Below are the code and all the weights of a small trained network. Each question names an input and a class and asks about switching units off, where a switched-off unit gives its printed mean instead of its output.

import numpy as np


def w(rows, s, z=0):
    codes = np.array(rows[::2]) - 128.0
    scale = np.full(codes.shape[1], s)
    scale[-1] = z or s
    return codes * scale


def f(y):
    return y / 2 * (1 + np.tanh(0.7978845608 * (y + 0.044715 * y**3)))


def log_softmax(a):
    a = a - a.max(-1, keepdims=True)
    return a - np.log(np.exp(a).sum(-1, keepdims=True))


def net(x, mask):
    res = np.array(x, float).reshape(1, 7) / 4 @ E
    y = f(res @ A[0][:, :-1].T + A[0][:, -1])
    res = res + np.where(mask, y, B[0][:, -1]) @ B[0][:, :-1]
    return log_softmax(res[-1] @ U[:, :-1].T + U[:, -1])


A, B = {}, {}
E = w([
[118,116,109,120,129,119,114,134,141],'x0',
[132,125,119,123,130,132,139,121,130],'x1',
[124,135,131,125,125,134,112,131,135],'x2',
[254,96,194,77,185,40,71,85,152],'x3',
[124,102,98,127,137,105,140,133,127],'x4',
[146,77,183,56,54,137,183,195,107],'x5',
[138,216,57,54,111,67,122,140,37],'x6',
],0.014)
A[0] = w([
[44,171,69,239,100,117,126,119,111,199],'N0',
[162,60,216,83,85,47,158,115,99,90],'N1',
[92,156,138,104,36,131,187,207,168,119],'N2',
[175,154,122,139,219,62,89,62,147,96],'N3',
[171,44,184,1,102,128,93,189,125,52],'N4',
[75,145,83,44,31,157,177,220,81,106],'N5',
[93,121,55,186,132,201,136,150,124,195],'N6',
[78,27,193,131,156,107,121,57,255,212],'N7',
[145,36,152,163,118,236,184,250,141,190],'N8',
[92,138,83,202,112,135,119,73,104,153],'N9',
[135,80,154,202,192,149,114,29,165,253],'N10',
[69,181,121,52,100,78,160,212,29,140],'N11',
[125,208,98,76,162,92,130,87,90,165],'N12',
],0.009,0.0061)
B[0] = w([
[120,163,80,162,204,163,177,147,117,238],'N0',
[114,195,88,129,143,184,141,177,129,220],'N1',
[156,92,142,173,96,96,77,64,107,199],'N2',
[167,111,153,83,140,57,129,140,118,227],'N3',
[73,217,114,164,127,249,116,173,124,227],'N4',
[188,150,156,200,70,100,131,36,116,242],'N5',
[67,128,134,118,106,173,130,151,142,217],'N6',
[145,132,142,164,88,132,148,95,184,249],'N7',
[53,69,203,118,46,149,155,92,103,245],'N8',
[110,176,117,99,168,148,203,140,90,191],'N9',
[148,167,176,125,144,117,207,99,208,248],'N10',
[192,152,91,179,131,107,124,69,140,237],'N11',
[98,182,72,51,142,118,32,127,48,212],'N12',
],0.011,0.016)
U = w([
[81,153,137,149,148,232,181,167,195,255],'0',
[239,144,140,193,112,60,117,47,200,116],'1',
[136,195,18,143,164,219,66,146,50,166],'2',
[154,134,143,34,197,26,8,143,87,29],'3',
[75,1,189,129,65,145,104,95,102,43],'4',
],0.0096,0.0039)

Each question gives the input, the list of numbers given to net, and the class t.
The units are the neurons (one row each of A and B). Each row of codes is followed by its name. A weight is (code - 128) times the scale printed after its matrix; where a second scale follows, it is the last column's (A, B and U).
mask holds one flag per neuron, in row order. A switched-off neuron (its flag False) gives its mean, the last column of its row in B, instead of its output. The means were averaged over made-up inputs and are rounded, as every weight is.
A unit's drop is (log p(t) with every unit on - log p(t) with that unit switched off) / (log p(t) with every unit on - log p(t) with every unit switched off).
The circuit of an input: a set's keep is (log p(t) with only the set's units on - log p(t) with every unit switched off) / (log p(t) with every unit on - log p(t) with every unit switched off). Starting from the 12 units with the biggest drops (on a tie, the unit counted first), units are removed one at a time, each time the one whose removal leaves the highest keep (on an exact tie, the one counted first), for as long as the keep stays at least 0.8.
circuit, biggest first: the units of the circuit, biggest drop first
most important unit: the unit with the biggest drop
k most important neurons: the k neurons with the biggest drops, biggest first
drop of u: that unit's drop, to one decimal
input [-1,3,2,-1,8,8,-6], class 4: circuit, biggest first => [N8]
input [-6,-6,4,-1,-3,1,-8], class 4: 2 most important neurons => [N8 N4]
input [-8,6,1,5,-1,8,1], class 2: circuit, biggest first => [N10 N1]
input [-8,3,1,2,-6,-3,1], class 3: 3 most important neurons => [N5 N7 N11]
input [4,-4,-7,1,-2,0,1], class 3: 2 most important neurons => [N4 N5]
input [-1,1,-1,-8,4,-4,1], class 2: 4 most important neurons => [N10 N7 N0 N8]
input [4,5,-3,8,7,1,4], class 2: 2 most important neurons => [N4 N1]
input [2,-3,2,8,-1,2,8], class 2: 2 most important neurons => [N4 N1]
input [5,2,-6,0,1,2,5], class 1: 4 most important neurons => [N5 N11 N0 N4]
input [-7,3,8,2,-4,1,0], class 0: 3 most important neurons => [N5 N12 N11]
input [-5,8,3,-1,-5,0,1], class 2: 2 most important neurons => [N10 N8]
input [-1,-8,-8,1,0,-7,7], class 3: 2 most important neurons => [N3 N4]
input [7,-2,-1,2,8,8,1], class 2: 2 most important neurons => [N4 N10]
input [-7,3,-2,-3,3,2,8], class 1: most important unit => N5
input [7,6,-7,5,8,0,8], class 3: 2 most important neurons => [N3 N0]
input [0,-4,-6,-8,6,5,1], class 1: drop of N11 => 0.6
input [3,-6,1,7,-8,2,-7], class 0: drop of N4 => 0.3
input [-8,4,-4,-1,-8,2,2], class 1: drop of N4 => 0.1
